Here is a tiny trained network, its code and every weight. The questions are about switching its units off for an input and a target symbol, where a switched-off unit gives its printed mean instead of its output.

import numpy as np


def w(rows, s, z=0):
    codes = np.array(rows[::2]) - 128.0
    scale = np.full(codes.shape[1], s)
    scale[-1] = z or s
    return codes * scale


def f(y):
    return y / 2 * (1 + np.tanh(0.7978845608 * (y + 0.044715 * y**3)))


def softmax(a):
    e = np.exp(a - a.max(-1, keepdims=True))
    return e / e.sum(-1, keepdims=True)


def log_softmax(a):
    a = a - a.max(-1, keepdims=True)
    return a - np.log(np.exp(a).sum(-1, keepdims=True))


def net(x, mask):
    ids = ['αβδεηθλστφψω'.index(c) for c in x.split()]
    T = len(ids)
    res = E[ids] + P[:T]
    r = res
    for j in range(2):
        rows = slice(2 * j, 2 * j + 2)
        q, k, v = (r @ M[0][rows].T for M in (Q, K, V))
        z = softmax(np.where(np.tri(T) > 0, q @ k.T / 2**0.5, -1e9)) @ v
        o = O[0][rows]
        res = res + np.where(mask[j], z, o[:, -1]) @ o[:, :-1]
    y = f(res @ A[0][:, :-1].T + A[0][:, -1])
    res = res + np.where(mask[2:18], y, B[0][:, -1]) @ B[0][:, :-1]
    return log_softmax(res[-1] @ U[:, :-1].T + U[:, -1])


Q, K, V, O, A, B = {}, {}, {}, {}, {}, {}
E = w([
[120,86,105,165],'α',
[123,97,125,104],'β',
[17,49,177,214],'δ',
[89,232,159,59],'ε',
[47,101,121,96],'η',
[97,112,129,91],'θ',
[71,64,105,129],'λ',
[136,53,75,253],'σ',
[162,63,100,178],'τ',
[89,36,88,196],'φ',
[100,76,96,158],'ψ',
[113,87,90,179],'ω',
],0.016)
P = w([
[198,123,3,13],'0',
[96,80,64,166],'1',
[87,107,115,177],'2',
[88,101,133,173],'3',
[83,100,149,157],'4',
[94,100,155,161],'5',
[97,98,164,145],'6',
[92,99,170,141],'7',
],0.014)
Q[0] = w([
[111,76,128,149],'H1',
[123,1,199,223],'H1',
[83,86,128,123],'H2',
[177,89,147,140],'H2',
],0.0095)
K[0] = w([
[105,119,98,41],'H1',
[159,97,79,75],'H1',
[254,131,9,20],'H2',
[212,88,179,146],'H2',
],0.0091)
V[0] = w([
[143,136,141,166],'H1',
[90,92,97,238],'H1',
[9,89,185,137],'H2',
[114,168,157,208],'H2',
],0.013)
O[0] = w([
[165,47,254,112,77],'H1',
[140,18,54,142,126],'H1',
[49,131,102,84,59],'H2',
[73,92,158,77,5],'H2',
],0.0094,0.014)
A[0] = w([
[94,160,108,129,181],'N1',
[75,160,194,171,180],'N2',
[69,164,82,199,148],'N3',
[150,10,66,146,177],'N4',
[202,151,155,146,99],'N5',
[126,33,137,117,110],'N6',
[188,111,131,149,73],'N7',
[63,193,131,132,138],'N8',
[159,80,103,161,169],'N9',
[87,118,95,11,141],'N10',
[204,126,106,123,96],'N11',
[161,149,206,205,160],'N12',
[149,49,16,59,163],'N13',
[58,131,244,159,143],'N14',
[135,118,76,63,254],'N15',
[101,173,105,141,196],'N16',
],0.011,0.0043)
B[0] = w([
[169,124,146,163,149],'N1',
[127,1,65,136,171],'N2',
[159,155,154,147,243],'N3',
[154,128,162,96,251],'N4',
[24,181,152,57,170],'N5',
[44,191,129,196,167],'N6',
[36,95,89,69,161],'N7',
[118,104,206,125,154],'N8',
[163,102,194,57,207],'N9',
[181,119,130,128,141],'N10',
[54,107,73,120,156],'N11',
[171,138,111,22,216],'N12',
[142,140,185,155,198],'N13',
[86,123,87,120,154],'N14',
[210,119,118,188,149],'N15',
[157,70,138,131,165],'N16',
],0.0077,0.02)
U = w([
[218,101,181,166,237],'α',
[103,185,222,139,194],'β',
[79,1,140,135,86],'δ',
[82,74,44,161,215],'ε',
[111,101,104,155,4],'η',
[88,172,104,166,124],'θ',
[145,128,42,226,40],'λ',
[126,85,33,187,27],'σ',
[44,155,233,227,111],'τ',
[109,189,118,182,87],'φ',
[140,182,79,251,63],'ψ',
[78,99,114,79,49],'ω',
],0.0082,0.0038)

Each question gives the input, a string of symbols that net reads in full, and the target symbol t.
The units are the heads (2 rows each of Q, K, V and O) and the neurons (one row each of A and B). Each row of codes is followed by its name. A weight is (code - 128) times the scale printed after its matrix; where a second scale follows, it is the last column's (O, A, B and U).
mask holds one flag per unit, heads first, then neurons. A switched-off unit (its flag False) gives its mean, the last column of its rows in O or B, instead of its output. The means were averaged over made-up inputs and are rounded, as every weight is.
A unit's drop is (log p(t) with every unit on - log p(t) with that unit switched off) / (log p(t) with every unit on - log p(t) with every unit switched off).
The circuit of an input: a set's keep is (log p(t) with only the set's units on - log p(t) with every unit switched off) / (log p(t) with every unit on - log p(t) with every unit switched off). Starting from the 12 units with the biggest drops (on a tie, the unit counted first), units are removed one at a time, each time the one whose removal leaves the highest keep (on an exact tie, the one counted first), for as long as the keep stays at least 0.8.
units of the circuit, in order: the units of the circuit, biggest drop first
unit that matters most: the unit with the biggest drop
k most important neurons: the k neurons with the biggest drops, biggest first
drop of u: that unit's drop, to one decimal
input σ δ α τ ε φ δ φ, target δ: units of the circuit, in order => [H1]
input φ σ δ η, target α: units of the circuit, in order => [N5 N6]
input σ α τ δ δ η σ, target δ: 3 most important neurons => [N7 N11 N3]
input φ τ σ φ η, target α: units of the circuit, in order => [N5 N7]
input τ φ δ σ, target ω: 3 most important neurons => [N7 N5 N12]
input δ η λ τ β φ δ ψ, target τ: 2 most important neurons => [N6 N12]
input δ δ η δ δ ω, target τ: units of the circuit, in order => [H2 N12 N2]
input δ ε λ η δ σ ε τ, target τ: units of the circuit, in order => [H2 N12 N2]
input τ δ ε, target α: 2 most important neurons => [N10 N15]
input σ τ β, target δ: 3 most important neurons => [N3 N7 N11]
input ε ε δ η δ τ, target β: 3 most important neurons => [N8 N5 N12]
input σ λ σ, target δ: units of the circuit, in order => [N7 H1]
input δ φ α φ δ δ δ η, target τ: 2 most important neurons => [N6 N12]
input δ λ ε δ ψ, target τ: unit that matters most => H2
input δ τ δ θ φ τ, target τ: 2 most important neurons => [N6 N12]
input σ δ δ δ ε δ τ ψ, target δ: 2 most important neurons => [N7 N3]
input σ δ φ δ σ α σ α, target δ: 2 most important neurons => [N3 N7]
input δ λ δ ψ δ δ φ σ, target τ: 4 most important neurons => [N6 N12 N13 N2]
input ψ τ σ δ ε, target α: 2 most important neurons => [N15 N10]
input ε σ δ δ θ σ φ ω, target β: units of the circuit, in order => [H1]
input η η λ, target ψ: 2 most important neurons => [N9 N4]
input ε λ τ δ δ α, target β: 3 most important neurons => [N5 N8 N12]
input σ η τ φ θ δ δ, target δ: drop of N6 => 0.0
input δ δ δ β φ δ θ α, target τ: drop of N6 => 0.4
input τ ε ε φ, target ω: drop of N13 => 0.2
input δ β θ τ φ δ η, target τ: drop of N13 => 0.4
input δ τ δ φ, target τ: unit that matters most => H2
